Here is a tiny trained network, its code and every weight. The questions are about switching its units off for an input and a class, where a switched-off unit gives its printed mean instead of its output.

import numpy as np


def w(rows, s, z=0):
    codes = np.array(rows[::2]) - 128.0
    scale = np.full(codes.shape[1], s)
    scale[-1] = z or s
    return codes * scale


def f(y):
    return y / 2 * (1 + np.tanh(0.7978845608 * (y + 0.044715 * y**3)))


def log_softmax(a):
    a = a - a.max(-1, keepdims=True)
    return a - np.log(np.exp(a).sum(-1, keepdims=True))


def net(x, mask):
    res = np.array(x, float).reshape(1, 6) / 4 @ E
    y = f(res @ A[0][:, :-1].T + A[0][:, -1])
    res = res + np.where(mask, y, B[0][:, -1]) @ B[0][:, :-1]
    return log_softmax(res[-1] @ U[:, :-1].T + U[:, -1])


A, B = {}, {}
E = w([
[221,216,127,161],'x0',
[129,94,168,150],'x1',
[254,135,170,31],'x2',
[188,21,142,140],'x3',
[63,138,237,60],'x4',
[159,67,219,201],'x5',
],0.0039)
A[0] = w([
[151,186,69,100,168],'N0',
[85,118,140,134,192],'N1',
[153,114,149,116,192],'N2',
[161,110,157,112,197],'N3',
[87,129,100,65,187],'N4',
[205,121,203,105,141],'N5',
[156,102,86,172,172],'N6',
[127,130,125,144,146],'N7',
[80,129,104,62,226],'N8',
[112,128,131,149,170],'N9',
[3,135,154,146,115],'N10',
[167,108,166,109,201],'N11',
[126,130,126,138,132],'N12',
[131,28,113,156,251],'N13',
[153,119,95,144,157],'N14',
[134,157,95,103,114],'N15',
[189,183,104,169,96],'N16',
[80,118,141,133,191],'N17',
],0.018,0.0021)
B[0] = w([
[127,197,28,169,216],'N0',
[95,123,177,150,172],'N1',
[166,138,152,112,159],'N2',
[177,142,162,107,173],'N3',
[74,183,129,74,199],'N4',
[252,182,202,117,233],'N5',
[124,55,81,107,179],'N6',
[122,111,125,136,133],'N7',
[72,185,142,71,213],'N8',
[110,107,140,145,145],'N9',
[50,125,239,210,253],'N10',
[189,146,174,108,186],'N11',
[123,119,126,133,130],'N12',
[102,43,130,37,230],'N13',
[144,99,89,124,153],'N14',
[108,169,80,135,160],'N15',
[175,104,77,213,190],'N16',
[92,126,182,153,177],'N17',
],0.038,0.0058)
U = w([
[113,13,68,43,110],'0',
[75,139,181,74,252],'1',
[33,119,231,202,83],'2',
[243,182,179,104,80],'3',
[164,109,2,249,108],'4',
[68,229,49,100,73],'5',
[182,92,182,103,199],'6',
],0.004,0.0028)

Each question gives the input, the list of numbers given to net, and the class t.
The units are the neurons (one row each of A and B). Each row of codes is followed by its name. A weight is (code - 128) times the scale printed after its matrix; where a second scale follows, it is the last column's (A, B and U).
mask holds one flag per neuron, in row order. A switched-off neuron (its flag False) gives its mean, the last column of its row in B, instead of its output. The means were averaged over made-up inputs and are rounded, as every weight is.
A unit's drop is (log p(t) with every unit on - log p(t) with that unit switched off) / (log p(t) with every unit on - log p(t) with every unit switched off).
most important unit: the unit with the biggest drop
k most important neurons: the k neurons with the biggest drops, biggest first
drop when u is switched off: that unit's drop, to one decimal
input [-6,8,2,0,4,7], class 6: most important unit	N13
input [-7,6,6,7,-7,2], class 0: 3 most important neurons	N13; N6; N10
input [-3,-4,7,5,1,-6], class 3: 2 most important neurons	N5; N11
input [-5,-8,7,-3,7,-2], class 5: 2 most important neurons	N4; N8
input [5,5,3,-3,-5,4], class 4: 2 most important neurons	N16; N8
input [-3,-5,8,-6,-8,-3], class 5: 3 most important neurons	N4; N8; N15
input [-7,-7,6,-8,8,1], class 2: 2 most important neurons	N10; N13
input [1,-7,-4,-3,4,-8], class 5: 4 most important neurons	N0; N4; N8; N15
input [0,-4,-3,7,-1,-6], class 0: drop when N6 is switched off	0.1
input [2,1,1,0,-6,-4], class 4: drop when N16 is switched off	0.0
input [6,5,-6,3,0,0], class 0: drop when N6 is switched off	0.1
